Below is a small trained network, with its code and all its weights. Each question gives an input and a target symbol and asks what happens when units are switched off, that is, made to give their printed mean instead of their output.

import numpy as np


def w(rows, s, z=0):
    codes = np.array(rows[::2]) - 128.0
    scale = np.full(codes.shape[1], s)
    scale[-1] = z or s
    return codes * scale


def norm(h):
    return h / np.sqrt((h * h).mean(-1, keepdims=True) + 1e-5)


def f(y):
    return y / 2 * (1 + np.tanh(0.7978845608 * (y + 0.044715 * y**3)))


def softmax(a):
    e = np.exp(a - a.max(-1, keepdims=True))
    return e / e.sum(-1, keepdims=True)


def log_softmax(a):
    a = a - a.max(-1, keepdims=True)
    return a - np.log(np.exp(a).sum(-1, keepdims=True))


def net(x, mask):
    ids = ['ΓΛΠΦΨαβδεζημξστω'.index(c) for c in x.split()]
    T = len(ids)
    res = E[ids] + P[:T]
    r = norm(res)
    for j in range(3):
        rows = slice(3 * j, 3 * j + 3)
        q, k, v = (r @ M[0][rows].T for M in (Q, K, V))
        z = softmax(np.where(np.tri(T) > 0, q @ k.T / 3**0.5, -1e9)) @ v
        o = O[0][rows]
        res = res + np.where(mask[j], z, o[:, -1]) @ o[:, :-1]
    y = f(norm(res) @ A[0][:, :-1].T + A[0][:, -1])
    res = res + np.where(mask[3:15], y, B[0][:, -1]) @ B[0][:, :-1]
    return log_softmax(norm(res)[-1] @ U[:, :-1].T + U[:, -1])


Q, K, V, O, A, B = {}, {}, {}, {}, {}, {}
E = w([
[155,134,80,57,77,92,100],'Γ',
[167,51,195,101,169,88,133],'Λ',
[54,164,62,209,54,126,217],'Π',
[72,86,159,7,125,111,195],'Φ',
[77,157,90,125,139,136,160],'Ψ',
[95,159,20,42,110,170,162],'α',
[201,117,75,58,79,57,95],'β',
[98,105,68,114,217,160,16],'δ',
[93,63,95,112,98,219,223],'ε',
[163,182,82,37,124,134,196],'ζ',
[107,120,129,102,188,187,159],'η',
[227,110,145,141,165,169,148],'μ',
[86,53,122,231,105,171,75],'ξ',
[54,232,109,119,122,168,146],'σ',
[123,152,115,64,97,141,120],'τ',
[157,124,49,62,141,98,190],'ω',
],0.019)
P = w([
[135,198,149,117,90,145,1],'0',
[142,183,155,124,93,149,30],'1',
[153,173,154,123,100,150,53],'2',
[158,159,150,125,106,156,72],'3',
[160,153,143,127,113,165,91],'4',
[162,145,128,130,117,165,108],'5',
[163,154,115,128,121,155,101],'6',
],0.0089)
Q[0] = w([
[111,128,161,206,112,105,162],'h0',
[139,72,150,120,169,130,134],'h0',
[109,135,144,200,118,56,143],'h0',
[130,253,42,54,88,200,83],'h1',
[126,122,178,112,93,132,182],'h1',
[112,128,106,112,157,122,134],'h1',
[95,158,107,102,91,143,139],'h2',
[133,167,121,129,87,104,171],'h2',
[151,70,153,142,183,118,121],'h2',
],0.016)
K[0] = w([
[110,233,63,101,159,119,53],'h0',
[136,120,101,112,69,174,113],'h0',
[146,195,130,104,105,37,12],'h0',
[125,60,160,156,113,177,194],'h1',
[103,124,155,89,105,89,108],'h1',
[108,94,112,131,171,111,194],'h1',
[127,53,182,129,102,176,190],'h2',
[159,122,130,127,78,135,191],'h2',
[159,226,87,80,156,77,64],'h2',
],0.011)
V[0] = w([
[32,81,10,108,122,144,171],'h0',
[75,20,141,153,6,139,144],'h0',
[177,124,9,228,68,163,86],'h0',
[95,103,145,197,35,2,139],'h1',
[238,171,142,159,102,149,190],'h1',
[104,143,126,132,156,52,197],'h1',
[158,50,148,77,43,221,154],'h2',
[76,140,66,141,66,124,190],'h2',
[44,3,154,208,133,170,107],'h2',
],0.0069)
O[0] = w([
[32,78,166,101,128,167,90,197],'h0',
[78,107,77,136,76,47,221,170],'h0',
[254,94,125,147,50,193,152,97],'h0',
[109,134,83,171,25,118,47,2],'h1',
[216,171,127,130,87,152,215,109],'h1',
[92,167,90,38,116,12,139,63],'h1',
[155,163,145,37,180,147,58,247],'h2',
[127,174,103,23,102,148,105,152],'h2',
[180,190,55,84,207,160,113,140],'h2',
],0.0068,0.0076)
A[0] = w([
[92,122,114,44,191,170,142,236],'n0',
[93,188,119,117,79,114,170,134],'n1',
[129,98,149,165,186,168,128,253],'n2',
[105,89,216,166,154,36,84,177],'n3',
[115,134,207,141,164,116,84,157],'n4',
[44,83,174,188,109,177,145,43],'n5',
[134,134,22,145,107,130,146,157],'n6',
[60,169,102,200,189,160,119,129],'n7',
[158,49,154,245,188,154,96,108],'n8',
[100,112,143,138,159,159,171,91],'n9',
[115,119,113,137,63,179,136,110],'n10',
[55,125,86,82,194,155,125,189],'n11',
],0.011,0.005)
B[0] = w([
[97,93,142,208,122,89,104,248],'n0',
[118,108,109,98,74,76,183,141],'n1',
[178,179,120,66,115,91,168,176],'n2',
[97,149,2,191,135,70,197,143],'n3',
[145,187,44,124,198,64,124,153],'n4',
[155,182,177,240,111,154,63,137],'n5',
[68,205,43,124,42,182,140,134],'n6',
[156,33,137,87,57,100,127,161],'n7',
[91,160,135,53,49,171,136,156],'n8',
[155,104,129,144,178,90,24,142],'n9',
[71,144,155,66,247,170,171,136],'n10',
[174,110,127,187,142,113,169,219],'n11',
],0.0085,0.018)
U = w([
[143,112,166,250,122,138,99,126],'Γ',
[182,70,111,183,56,120,88,113],'Λ',
[46,81,151,147,155,222,127,85],'Π',
[133,167,68,201,72,213,93,226],'Φ',
[129,105,151,85,76,105,59,118],'Ψ',
[217,168,136,105,122,168,197,123],'α',
[130,144,230,68,88,128,178,61],'β',
[43,160,83,90,58,157,158,154],'δ',
[168,145,68,157,96,70,183,153],'ε',
[146,101,88,131,132,138,20,104],'ζ',
[99,96,158,72,164,180,80,51],'η',
[68,225,149,91,196,169,72,4],'μ',
[52,198,212,172,91,158,109,174],'ξ',
[186,124,149,175,223,111,119,153],'σ',
[30,105,101,155,138,57,127,198],'τ',
[85,49,199,72,88,89,132,25],'ω',
],0.011,0.0024)

Each question gives the input, a string of symbols that net reads in full, and the target symbol t.
The units are the heads (3 rows each of Q, K, V and O) and the neurons (one row each of A and B). Each row of codes is followed by its name. A weight is (code - 128) times the scale printed after its matrix; where a second scale follows, it is the last column's (O, A, B and U).
mask holds one flag per unit, heads first, then neurons. A switched-off unit (its flag False) gives its mean, the last column of its rows in O or B, instead of its output. The means were averaged over made-up inputs and are rounded, as every weight is.
A unit's drop is (log p(t) with every unit on - log p(t) with that unit switched off) / (log p(t) with every unit on - log p(t) with every unit switched off).
The circuit of an input: a set's keep is (log p(t) with only the set's units on - log p(t) with every unit switched off) / (log p(t) with every unit on - log p(t) with every unit switched off). Starting from the 12 units with the biggest drops (on a tie, the unit counted first), units are removed one at a time, each time the one whose removal leaves the highest keep (on an exact tie, the one counted first), for as long as the keep stays at least 0.8.
units of the circuit, in order: the units of the circuit, biggest drop first
most important unit: the unit with the biggest drop
k most important neurons: the k neurons with the biggest drops, biggest first
which heads matter: for each layer, one digit per head in row order, 1 if its drop is at least 0.15 and else 0, layers parted by /
input ε α Φ ζ ε σ ξ, target Φ: units of the circuit, in order : (n5; n8)
input ζ σ Λ, target ε: units of the circuit, in order : (n3; h2; n0)
input δ ε Λ, target τ: 3 most important neurons : (n3; n11; n8)
input Φ σ ω σ δ δ, target τ: units of the circuit, in order : (h0; h2)
input σ ζ Λ Γ τ μ σ, target α: units of the circuit, in order : (h1)
input ζ τ α ζ, target β: units of the circuit, in order : (h2; h0)
input σ ζ η δ, target σ: units of the circuit, in order : (h1; n2)
input ω ε Ψ ξ, target ξ: units of the circuit, in order : (n5; n8)
input δ μ σ, target α: which heads matter : 100
input μ Λ δ, target α: units of the circuit, in order : (h1; h2; n8; n2)
input ω η σ Π σ, target δ: units of the circuit, in order : (n1; h2)
input σ τ ε τ, target η: 3 most important neurons : (n2; n7; n4)
input ε ζ η, target Γ: which heads matter : 101
input ε ε ξ, target Φ: most important neuron : (n6)
input η σ μ Φ σ, target τ: units of the circuit, in order : (n7; n8)
input δ σ ζ ε σ η, target Γ: 2 most important neurons : (n5; n9)
input τ ε τ ε δ ε μ, target β: 2 most important neurons : (n8; n11)
input σ Λ μ β, target α: which heads matter : 010
input δ Λ σ σ σ, target ε: 2 most important neurons : (n7; n0)
input ζ Λ ζ δ, target ε: most important unit : h2
input ζ Φ Ψ Φ η σ Λ, target ε: which heads matter : 001
input ζ σ η ξ Π ε μ, target β: which heads matter : 001
input η Φ τ, target τ: which heads matter : 000
input ω ξ Φ μ, target α: which heads matter : 100
input ε Φ ζ σ Γ Π, target Φ: 2 most important neurons : (n2; n8)
input Ψ ζ ε Γ Γ Ψ, target σ: 2 most important neurons : (n11; n0)
